Below are the code and all the weights of a small trained network. Each question names an input and a class and asks about switching units off, where a switched-off unit gives its printed mean instead of its output.

import numpy as np


def w(rows, s, z=0):
    codes = np.array(rows[::2]) - 128.0
    scale = np.full(codes.shape[1], s)
    scale[-1] = z or s
    return codes * scale


def norm(h):
    return h / np.sqrt((h * h).mean(-1, keepdims=True) + 1e-5)


def f(y):
    return y / 2 * (1 + np.tanh(0.7978845608 * (y + 0.044715 * y**3)))


def log_softmax(a):
    a = a - a.max(-1, keepdims=True)
    return a - np.log(np.exp(a).sum(-1, keepdims=True))


def net(x, mask):
    res = np.array(x, float).reshape(1, 5) / 4 @ E
    u = 0
    for l in range(3):
        y = f(norm(res) @ A[l][:, :-1].T + A[l][:, -1])
        res = res + np.where(mask[u : u + 12], y, B[l][:, -1]) @ B[l][:, :-1]
        u += 12
    return log_softmax(norm(res)[-1] @ U[:, :-1].T + U[:, -1])


A, B = {}, {}
E = w([
[99,73,40],'x0',
[129,120,126],'x1',
[71,221,72],'x2',
[131,127,126],'x3',
[250,169,49],'x4',
],0.0015)
A[0] = w([
[187,36,163,8],'0.n0',
[110,144,145,55],'0.n1',
[133,130,128,96],'0.n2',
[171,217,234,144],'0.n3',
[153,77,137,147],'0.n4',
[128,128,128,127],'0.n5',
[126,130,128,132],'0.n6',
[89,194,89,39],'0.n7',
[101,141,149,71],'0.n8',
[209,1,177,2],'0.n9',
[77,211,81,18],'0.n10',
[78,209,83,21],'0.n11',
],0.0051,0.00099)
B[0] = w([
[113,244,140,169],'0.n0',
[137,110,130,99],'0.n1',
[131,133,122,110],'0.n2',
[84,80,5,249],'0.n3',
[117,158,131,159],'0.n4',
[128,128,128,127],'0.n5',
[128,127,129,131],'0.n6',
[141,154,169,183],'0.n7',
[140,97,137,115],'0.n8',
[109,253,142,254],'0.n9',
[150,174,194,219],'0.n10',
[156,179,202,213],'0.n11',
],0.0045,0.00091)
A[1] = w([
[118,134,115,112],'1.n0',
[189,147,105,186],'1.n1',
[132,125,135,141],'1.n2',
[165,4,136,92],'1.n3',
[104,145,124,81],'1.n4',
[235,201,54,252],'1.n5',
[153,57,137,77],'1.n6',
[76,155,184,56],'1.n7',
[133,124,135,140],'1.n8',
[136,122,140,150],'1.n9',
[121,133,122,120],'1.n10',
[170,21,143,122],'1.n11',
],0.0027,0.0016)
B[1] = w([
[135,130,110,126],'1.n0',
[70,93,178,161],'1.n1',
[125,123,138,131],'1.n2',
[131,228,191,93],'1.n3',
[155,125,115,119],'1.n4',
[6,53,235,249],'1.n5',
[154,211,162,93],'1.n6',
[211,85,129,124],'1.n7',
[124,124,139,130],'1.n8',
[124,122,141,133],'1.n9',
[131,126,122,128],'1.n10',
[128,190,187,101],'1.n11',
],0.0017,0.002)
A[2] = w([
[137,69,138,207],'2.n0',
[162,80,180,235],'2.n1',
[121,130,130,157],'2.n2',
[133,125,156,206],'2.n3',
[240,149,60,2],'2.n4',
[232,149,65,27],'2.n5',
[204,110,248,198],'2.n6',
[139,115,134,176],'2.n7',
[125,129,128,111],'2.n8',
[89,97,4,178],'2.n9',
[128,128,128,129],'2.n10',
[132,127,128,146],'2.n11',
],0.0042,0.00091)
B[2] = w([
[79,148,113,136],'2.n0',
[85,147,98,128],'2.n1',
[134,125,115,145],'2.n2',
[129,129,102,150],'2.n3',
[9,78,199,121],'2.n4',
[4,78,203,118],'2.n5',
[125,163,53,137],'2.n6',
[117,134,124,130],'2.n7',
[128,127,128,125],'2.n8',
[150,154,44,255],'2.n9',
[128,128,128,128],'2.n10',
[127,131,128,130],'2.n11',
],0.0036,0.0014)
U = w([
[115,152,88,197],'0',
[143,237,237,140],'1',
[19,12,193,140],'2',
[152,94,2,116],'3',
[147,145,95,153],'4',
[253,64,153,21],'5',
[244,25,203,2],'6',
],0.0069,0.0073)

Each question gives the input, the list of numbers given to net, and the class t.
The units are the neurons (one row each of A and B). Each row of codes is followed by its name. A weight is (code - 128) times the scale printed after its matrix; where a second scale follows, it is the last column's (A, B and U).
mask holds one flag per neuron, layer by layer. A switched-off neuron (its flag False) gives its mean, the last column of its row in B, instead of its output. The means were averaged over made-up inputs and are rounded, as every weight is.
A unit's drop is (log p(t) with every unit on - log p(t) with that unit switched off) / (log p(t) with every unit on - log p(t) with every unit switched off).
The circuit of an input: a set's keep is (log p(t) with only the set's units on - log p(t) with every unit switched off) / (log p(t) with every unit on - log p(t) with every unit switched off). Starting from the 12 units with the biggest drops (on a tie, the unit counted first), units are removed one at a time, each time the one whose removal leaves the highest keep (on an exact tie, the one counted first), for as long as the keep stays at least 0.8.
units of the circuit, in order: the units of the circuit, biggest drop first
most important unit: the unit with the biggest drop
k most important neurons: the k neurons with the biggest drops, biggest first
k most important neurons of layer l: the k neurons of layer l with the biggest drops, biggest first
drop when u is switched off: that unit's drop, to one decimal
input [7,5,-8,-1,4], class 1: 3 most important neurons	(0.n9, 0.n0, 0.n3)
input [4,6,-8,-7,-6], class 1: units of the circuit, in order	(0.n9, 0.n0)
input [-5,-5,5,-7,8], class 2: most important unit	0.n9
input [2,0,-4,0,-4], class 1: units of the circuit, in order	(0.n9, 0.n3)
input [6,1,-8,7,-6], class 1: 3 most important neurons	(0.n9, 0.n3, 0.n0)
input [4,3,-4,-4,1], class 1: 3 most important neurons	(0.n9, 0.n3, 0.n0)
input [3,-2,-7,-2,8], class 2: 2 most important neurons of layer 0	(0.n11, 0.n10)
input [1,-2,4,2,-2], class 1: 4 most important neurons	(0.n11, 0.n10, 2.n9, 0.n3)
input [-2,-2,-5,1,5], class 1: 2 most important neurons	(0.n9, 0.n0)
input [-7,1,-2,0,-6], class 3: 2 most important neurons of layer 1	(1.n5, 1.n1)
input [-4,3,4,4,5], class 2: 4 most important neurons of layer 0	(0.n3, 0.n9, 0.n11, 0.n10)
input [-8,1,3,-8,-6], class 3: 2 most important neurons	(0.n3, 1.n5)
input [-8,-5,-4,-2,-6], class 3: drop when 1.n5 is switched off	0.4
input [6,6,2,8,8], class 2: drop when 0.n3 is switched off	0.4
input [-8,-6,-1,-8,8], class 2: drop when 2.n5 is switched off	0.5
input [-7,-4,2,6,1], class 3: units of the circuit, in order	(0.n3)
